Each row is followed by its class.
-76  -100  77  -47  121  19  -311  100  -183  196  -197  -98  -27  -195  162  -35  -334  -369  -35  100  132  84  9  60  81  -333  3  -67  -227  -72  12  230  25  -76  142  20  82  -66  -201  -55  64 -> zezi
37  241  44  41  73  28  95  -15  -320  -12  -335  -93  -194  -26  0  136  93  -74  -112  -209  171  65  35  38  238  60  8  -50  -222  4  -124  165  -64  116  -199  -163  -53  -222  87  524  165 -> leta
46  -88  109  63  -3  193  -208  234  -339  -123  -49  -261  82  -15  98  39  118  28  -115  -301  -5  122  30  -312  -46  135  236  173  172  123  -15  148  47  -351  48  18  69  -5  -66  8  -94 -> bego
-31  101  -48  -262  -143  164  48  19  93  -51  -258  117  -114  -188  -130  206  73  -14  37  -224  -9  -57  -58  287  281  38  22  22  -240  -69  -44  198  16  126  -121  -73  11  -112  215  536  -106 -> lisab
-169  -321  -340  -9  -128  89  -466  8  -756  -131  342  -84  31  -190  68  -55  195  97  118  -209  240  22  -33  225  318  355  -46  101  33  149  -367  39  227  188  -59  -207  -142  -105  46  242  -28 -> bego
72  -63  104  -87  8  61  -202  148  -182  -136  18  -78  -66  -7  85  90  132  84  -90  -206  -75  84  5  -147  -78  156  209  173  262  102  -4  142  116  -304  40  -90  47  72  -23  -117  -97 -> bemek
99  321  155  -207  -23  -66  282  -155  199  30  -606  185  -304  -48  -80  334  90  15  -141  -109  -168  -52  39  312  297  186  -57  -181  -158  -117  48  265  25  254  -311  -271  -36  -197  294  457  -116 -> sima
74  -331  -176  -114  -244  -46  -228  -160  -356  -19  158  -142  12  -69  24  -134  387  176  -45  -97  164  -83  -193  118  233  318  -121  215  74  -76  -345  -95  101  260  -31  53  -309  77  -60  166  -320 -> bego
202  391  127  52  -7  -12  252  64  132  -85  -520  77  -205  14  -231  297  237  32  15  -51  37  135  1  122  260  107  20  -115  -74  5  -124  214  38  173  -422  -291  69  -172  134  367  0 -> lupir
-3  -68  84  20  70  96  -140  217  -210  -95  -48  -168  -34  -71  116  100  161  86  -56  -165  -90  76  80  -193  -34  170  238  137  252  142  63  199  61  -318  39  -88  75  -57  22  -104  -178 -> zezi
119  172  73  -31  52  -71  179  -136  -123  -62  -388  -40  -212  45  -126  293  108  -13  -58  -89  4  28  39  99  327  128  -129  11  -54  50  -106  322  31  51  -209  -6  -32  -216  177  447  -49 -> bemek
36  126  228  -67  -9  -30  114  -59  -249  -37  -105  15  -227  -186  -44  284  272  99  -76  -142  154  59  30  158  334  182  72  -70  -49  -81  18  203  7  171  -255  -213  -132  -270  118  455  18 -> lupir
15  -221  -121  -93  -111  -1  -362  -151  -899  -52  161  -172  -125  49  -61  -34  228  60  -122  -398  154  3  -13  155  245  501  47  1  275  152  -374  -154  249  260  -213  -215  -297  -206  -103  77  -17 -> Nuvem
-19  -197  -54  18  66  62  -275  132  -51  172  -167  -58  20  -193  194  -62  -300  -350  157  182  82  98  19  69  98  -425  -8  12  -227  33  -26  348  79  -214  180  37  72  3  -319  -187  11 -> lisab
88  198  41  64  52  6  227  -68  -205  -70  -410  -86  -58  79  -89  216  -105  -26  54  -39  31  6  102  31  218  8  -110  -124  -157  -18  -155  222  -5  107  -268  -22  -59  -186  16  313  49 -> bego
-92  -236  9  -99  -54  41  -216  -258  -525  -10  116  -118  -117  -160  42  -25  25  -26  -34  -20  41  -225  -3  292  224  253  58  64  234  -114  -272  -70  187  286  -75  -211  -76  -131  -73  202  -233 -> bemek
170  161  -38  -115  -38  145  115  0  -45  -41  -415  25  -181  61  -175  273  94  37  -10  -232  -20  4  -33  188  290  -15  -6  62  -168  13  -169  251  47  79  -335  -149  72  -91  34  518  -38 -> lisab
35  -75  102  3  -36  82  -162  184  -264  -120  33  -135  21  42  150  55  108  69  -97  -291  -33  16  22  -234  -79  178  219  135  236  76  -24  150  38  -355  40  -8  22  11  -16  -155  -134 -> tav
-120  -60  37  33  84  126  -116  220  -304  -249  18  -135  26  3  146  102  180  39  20  -184  44  164  97  -232  -75  133  238  140  177  190  -23  250  87  -395  46  10  85  105  121  -149  -10 -> lisab
351  159  145  -27  -24  15  272  -100  -26  35  -430  -56  -311  113  -206  296  263  126  -82  -198  -52  27  -34  192  375  89  51  19  1  15  -135  158  51  101  -384  -208  -18  -278  -20  520  -78 -> bego
-9  -138  30  -53  72  11  -275  134  -120  193  -144  -81  -59  -156  177  -19  -268  -319  29  67  120  95  21  65  112  -252  30  -24  -155  -64  -47  282  115  -142  85  11  50  -63  -148  -74  0 -> sima
-121  -112  123  -50  -35  127  -226  166  -330  -195  -10  -27  27  -32  128  88  95  72  8  -250  -19  92  48  -107  -27  243  265  153  234  100  -62  244  99  -285  57  -17  9  -23  70  -75  -140 -> lupir
59  -146  -11  8  28  47  -230  174  -346  -119  98  -114  24  -53  164  64  238  40  -13  -237  -65  77  70  -205  -29  237  208  164  259  137  -35  215  73  -374  97  -40  -40  25  -49  -212  -142 -> bemek
92  -182  57  -9  69  100  -279  131  -62  229  -138  -136  58  -196  177  -66  -327  -285  94  75  65  0  -7  76  80  -400  50  35  -193  -55  38  231  74  -237  114  72  148  -56  -294  -73  -60 -> tav
97  -93  46  -33  71  80  -174  227  -370  -137  62  -228  -74  -25  17  74  208  75  -65  -266  -31  86  63  -188  -54  205  271  112  221  146  71  35  63  -310  -12  -149  -10  -32  -2  -124  -46 -> zezi
169  202  -54  -198  -28  -80  41  38  -83  -131  -323  -22  -202  147  -220  273  65  54  -55  -317  54  86  -70  220  297  335  52  -170  19  -58  -278  116  103  199  -474  -167  -47  -144  201  377  61 -> lupir
-223  -340  -188  -37  -58  90  -269  -199  -557  69  211  -244  -70  -79  149  -133  233  -64  -197  -271  259  -105  -58  212  202  218  -1  146  219  -1  -292  97  181  155  21  -50  -58  -52  -81  266  -108 -> zezi
274  -233  -48  -123  -128  -159  -464  -203  -538  -37  287  -159  -151  -28  -159  -122  208  90  -167  -151  163  85  -204  72  153  381  -102  97  255  93  -308  -136  273  240  -187  -67  -290  -79  40  194  -171 -> Nuvem
-41  -39  -54  -106  -208  166  86  199  -31  -70  117  120  29  6  -276  53  -120  81  141  -77  29  141  85  -254  -54  -34  -230  112  -309  185  -243  143  -206  188  95  248  -174  -93  378  268  372 -> bego
-16  -44  -47  -161  -301  118  123  190  24  -92  202  142  -28  -57  -308  35  24  110  118  -27  71  212  9  -145  -7  -6  -205  154  -285  206  -171  96  -182  273  53  254  -210  -56  457  314  404 -> sima
223  -281  -123  54  -163  -137  -246  -305  -310  80  53  -163  -73  83  -73  -90  382  -17  -231  -280  9  46  -134  164  180  583  -91  -39  425  84  -335  101  264  258  -231  -111  -218  -65  -79  51  -178 -> sima
107  -57  38  -26  15  122  -72  163  -18  -81  59  -118  -95  -21  48  92  204  69  -44  -195  -121  13  74  -199  -82  -10  208  239  269  161  19  279  16  -360  115  -18  100  33  1  -6  -128 -> lisab
44  -208  -30  -158  72  54  -249  106  -7  198  -1  -105  -80  -199  52  -38  -196  -328  78  -14  116  -20  -20  138  22  -361  19  8  -253  -59  47  182  8  -118  184  87  19  -19  -173  -64  9 -> Pevov
-93  -249  -219  -49  -82  -103  -307  11  -531  -197  301  -102  -15  -55  57  30  273  166  27  -252  269  39  -41  121  204  451  61  -29  181  164  -387  -12  279  65  -91  -174  -278  -95  190  -71  -151 -> tav
-331  -229  -57  -77  -54  -104  -115  -352  -234  -26  30  -150  -22  -120  267  -32  379  4  -25  -120  0  -108  45  153  282  378  -54  -73  438  101  -129  111  165  18  1  -42  -425  -170  -50  5  -190 -> Nuvem
-188  -182  -43  -98  39  31  -294  149  74  217  -48  8  52  -224  244  -32  -253  -255  153  54  116  -72  8  75  78  -316  13  -3  -215  -125  -59  223  -70  -122  261  45  15  -11  -184  -150  3 -> lupir
-49  -87  75  2  106  147  -245  235  -350  -181  -6  -169  -36  -18  85  114  223  35  -42  -287  66  212  41  -188  -39  190  249  190  194  178  40  214  146  -389  14  -75  81  20  71  -83  -59 -> Nuvem
209  195  119  10  -147  -102  185  -56  -34  -61  -571  21  -25  193  -102  288  -55  92  -55  -180  -70  -4  -40  122  326  207  -144  -193  -34  -134  -231  113  52  62  -398  -54  -71  -309  10  274  -154 -> tav
3  -107  78  47  21  158  -251  277  -366  -101  95  -139  -24  -89  114  49  78  14  4  -225  -5  109  97  -214  -99  120  290  162  155  124  -8  192  39  -304  107  -75  55  -31  15  -115  -82 -> Pevov
61  -140  162  -27  -4  105  -209  182  -284  -106  -77  -155  -43  53  85  117  107  69  -82  -303  -56  73  20  -185  -22  198  196  140  222  107  -10  151  95  -334  -33  -68  42  -26  19  -92  -129 -> Nuvem
-117  -230  -74  -2  89  43  -371  170  84  194  -219  62  108  -100  258  -52  -352  -331  67  97  51  65  -14  -1  73  -336  -58  -9  -254  -48  -45  352  63  -265  219  59  60  10  -326  -200  -99 -> lupir
-40  -126  7  -15  61  -70  -256  107  105  185  -160  10  62  -125  204  -2  -306  -260  67  127  57  4  -19  9  69  -300  -20  -58  -153  -78  -49  277  -6  -171  198  96  17  -5  -240  -234  -99 -> lupir
4  -153  72  -76  7  45  -237  206  -177  -131  186  -123  -71  -19  174  90  180  96  -53  -217  -26  69  16  -222  -16  157  246  221  327  126  -36  197  78  -403  88  -27  -12  -6  8  -98  -125 -> Nuvem
-54  88  -14  -246  9  118  77  -14  -232  -176  -390  58  -216  -106  -74  262  86  14  136  -180  -36  114  56  367  391  222  141  -73  -145  96  -64  244  189  21  -354  -271  -105  -285  292  427  0 -> lisab
56  -178  25  -89  132  85  -173  132  146  175  -174  -70  -43  -107  60  -30  -190  -378  92  25  77  -30  -19  101  16  -394  70  -31  -225  -81  76  234  50  -190  93  31  75  41  -303  -71  -23 -> zezi
29  -132  108  -73  -69  80  -208  148  -195  -125  15  -92  20  -56  149  62  150  49  -69  -261  -60  69  3  -127  0  230  264  151  255  84  -37  227  107  -292  37  -31  -49  -11  -2  -65  -179 -> bemek
50  -73  161  -7  -7  106  -180  175  -396  -173  -27  -138  -27  -84  80  78  214  43  -60  -233  -6  164  46  -107  -28  204  298  132  253  101  1  142  144  -285  7  -112  24  -35  31  -100  -127 -> bemek
40  -141  18  -30  7  45  -246  110  13  234  -116  -56  -9  -170  213  -61  -221  -300  -49  58  79  35  -5  -41  92  -328  15  25  -165  -28  -84  360  25  -115  146  86  49  -4  -262  -24  -54 -> lisab
-90  -196  -29  -92  64  68  -386  149  -132  174  -198  -71  80  -163  198  -83  -407  -388  57  36  78  24  -3  82  51  -295  24  -19  -223  -30  -40  305  74  -171  183  114  89  -12  -210  -146  -42 -> zezi
-99  -88  116  -26  9  164  -190  209  -409  -155  82  -172  -28  -100  118  104  156  63  -32  -228  0  85  111  -237  -9  147  243  160  225  141  36  229  52  -301  86  -32  -17  30  49  -60  -67 -> bego
-207  -281  -119  -172  -172  166  -165  -141  -455  -84  166  117  -212  -184  -145  63  58  94  50  -262  45  -144  17  396  208  257  -19  54  26  265  -240  153  180  396  28  -153  -182  -224  203  369  -131 -> leta
-100  -64  20  -82  -317  115  152  102  123  -58  87  275  17  -59  -219  69  -2  88  108  -36  26  122  48  -94  -30  -78  -250  149  -274  194  -266  269  -256  261  223  276  -193  -136  352  312  329 -> leta
20  -104  31  -68  111  50  -310  89  -138  213  -58  -69  5  -123  107  -63  -401  -334  34  8  121  -8  38  -47  -30  -383  -20  6  -283  -95  -56  212  -32  -150  227  84  51  -17  -99  -34  79 -> bego
-77  -204  28  -53  101  77  -288  172  -48  190  -70  -115  53  -217  180  -26  -356  -291  80  48  110  12  11  27  57  -240  51  -18  -192  -48  32  246  77  -185  196  140  123  -42  -179  -163  -59 -> tav
120  -117  79  -117  40  -24  -208  98  36  229  -150  -76  -70  -143  42  -34  -418  -308  -2  62  80  -46  26  94  73  -345  26  -54  -224  -138  -15  195  36  -91  132  20  -13  -138  -116  10  -61 -> leta
-97  -134  -78  -31  -249  149  101  186  4  -120  129  242  50  -62  -262  91  107  73  214  -87  79  222  36  -128  -19  16  -248  70  -308  238  -256  218  -208  241  131  237  -185  -54  262  212  422 -> lupir
-149  -252  68  35  15  -15  -133  -257  -625  22  264  -151  -150  -164  68  -36  450  -9  -86  -73  285  -48  40  187  256  224  51  165  180  21  -220  26  91  167  58  -113  -152  -253  52  280  -43 -> zezi
41  40  -78  -172  -37  67  102  -58  -66  -55  -366  24  -185  -14  -45  209  0  19  92  -56  -14  16  0  276  362  116  -27  36  -210  -77  -159  245  91  80  -302  -148  -109  -134  126  480  -61 -> Pevov
-121  -27  -17  -94  -254  230  187  202  82  -18  179  188  8  -72  -306  57  -107  84  148  -37  -29  75  101  -290  -92  -141  -271  141  -327  160  -147  182  -344  275  207  349  -161  -86  414  341  334 -> bego
-24  -158  -125  55  1  -99  -139  -185  -526  -53  182  -212  -163  -69  28  -77  302  11  82  -24  167  -61  27  217  246  321  59  118  261  102  -283  -21  128  118  -7  -172  -112  -204  114  78  -49 -> tav
145  279  127  24  216  -84  306  -115  247  0  -304  -123  -330  8  -281  335  432  -42  58  -153  109  -30  87  183  264  72  29  -42  43  48  30  243  -15  95  -222  -229  1  -307  148  427  69 -> bemek
-99  160  -124  -66  237  6  14  35  -6  -115  -354  -29  -147  -124  -86  257  233  -122  246  -108  126  29  42  332  350  245  31  -42  -230  51  47  261  85  3  -182  -221  73  -260  155  271  28 -> tav
83  -370  -52  73  -263  -128  -383  -213  -806  15  342  -154  6  -68  102  -147  341  116  -146  -183  188  75  -178  10  247  395  -108  90  270  -2  -432  -89  70  196  -30  89  -358  -94  -60  107  -146 -> tav
94  117  10  -143  108  -108  96  11  46  -109  -392  1  -159  96  -27  268  147  -6  108  -78  101  45  -36  201  305  120  -56  10  -186  -83  -49  329  74  -106  -249  10  24  -72  188  251  -90 -> bego
-31  -136  76  -96  35  79  -205  170  -281  -105  180  -157  -68  -107  155  75  152  78  18  -220  -46  67  86  -165  -64  153  278  178  286  112  16  152  64  -348  136  -14  -46  -19  53  -91  -37 -> sima
-47  -91  94  -21  23  59  -184  150  -280  -176  -49  -130  -4  -88  185  97  171  57  -10  -160  -34  100  69  -86  29  276  318  113  299  78  -27  207  133  -316  40  -130  17  11  -50  -159  -121 -> lupir
116  264  69  -127  -141  -21  51  -5  143  84  -314  82  -263  -38  -47  236  82  40  -34  -149  -76  16  -11  195  325  56  29  -46  56  13  -160  366  -26  208  -303  -180  -80  -220  52  441  -1 -> Pevov
-13  200  92  -142  -103  12  64  -30  -105  -56  -426  128  -132  -29  45  253  -147  -13  35  -133  -31  -45  24  229  282  154  20  -85  -114  -40  -205  321  43  170  -252  -132  -9  -178  154  330  -24 -> Nuvem
-194  -22  -91  -75  -213  149  78  191  -140  -119  129  155  5  -85  -195  52  129  54  152  -27  134  246  67  -181  14  -4  -260  151  -314  231  -153  131  -210  196  132  186  -191  -35  348  189  460 -> Nuvem
60  -149  -10  -8  0  30  -358  157  -86  272  -89  -154  16  -182  152  -95  -300  -353  -9  50  103  55  -41  -19  73  -265  20  -17  -130  -53  -46  298  36  -80  82  105  24  -3  -284  -159  -92 -> Pevov
6  -145  157  -108  -17  125  -233  151  -322  -110  54  -96  -50  -90  135  58  67  92  -110  -202  -108  75  46  -115  -57  171  282  173  295  57  20  188  122  -313  40  -64  38  -27  71  -18  -185 -> zezi
-55  -178  -26  -35  103  16  -369  163  38  136  -167  22  48  -153  166  -72  -267  -312  104  166  88  156  -53  104  98  -202  12  -10  -243  -50  -29  321  105  -102  115  30  106  0  -123  -146  -73 -> bego
13  -374  -181  -104  -125  104  -184  -191  -655  -81  220  -102  -85  -139  -6  45  500  160  -11  -329  19  -189  -94  287  310  352  57  107  180  164  -373  -166  108  224  -109  -168  -228  -207  -172  301  -197 -> zezi
-200  -83  -151  -57  -202  110  12  164  -20  -64  132  203  91  -57  -97  48  -63  80  191  -5  10  161  58  -213  -31  -4  -304  137  -302  236  -228  195  -259  176  229  300  -153  -3  324  129  399 -> Nuvem
-37  -230  -7  -117  42  37  -238  97  -40  155  -168  22  -16  -181  177  -23  -160  -280  63  83  80  97  -36  175  148  -231  13  -62  -242  -67  -10  202  134  -158  73  4  53  -14  -153  -147  -63 -> lisab
19  -34  141  -28  -22  59  -115  152  -186  -122  34  -91  -53  -77  115  109  179  85  -33  -177  -53  26  65  -130  -18  106  233  148  283  127  16  193  71  -278  69  -71  12  -39  3  -95  -152 -> bemek
10  279  -122  -52  69  39  253  -96  -383  -200  -426  -112  -86  74  -175  184  16  -104  12  -208  93  -23  69  390  258  175  58  -93  -127  -23  -54  134  85  120  -340  -110  85  -219  216  353  12 -> leta
-235  -19  -60  -185  -317  156  -11  204  58  -105  154  337  19  -68  -221  110  -25  128  171  -136  68  183  22  -152  -62  76  -228  102  -290  203  -280  147  -144  233  163  200  -209  10  480  203  385 -> sima
8  -110  126  -29  11  98  -153  124  -201  -130  21  -81  -41  -85  150  65  187  37  -2  -168  -82  69  19  -110  -30  100  296  150  271  119  30  196  55  -355  59  -91  -20  -24  -106  -105  -122 -> lupir
139  133  85  -153  -24  -32  283  -144  -32  82  -285  -170  -226  -51  -140  207  42  6  32  -182  79  -52  -1  208  319  123  22  -155  -49  -246  -147  74  -7  133  -367  -91  -223  -290  256  462  -14 -> tav
-136  -100  -151  56  -86  -62  -241  -233  -538  -16  146  -165  -130  -38  -63  -81  255  31  90  -130  180  -21  -49  299  237  233  -29  -45  356  -19  -346  -77  112  370  -123  -202  -245  -180  -103  126  -33 -> bego
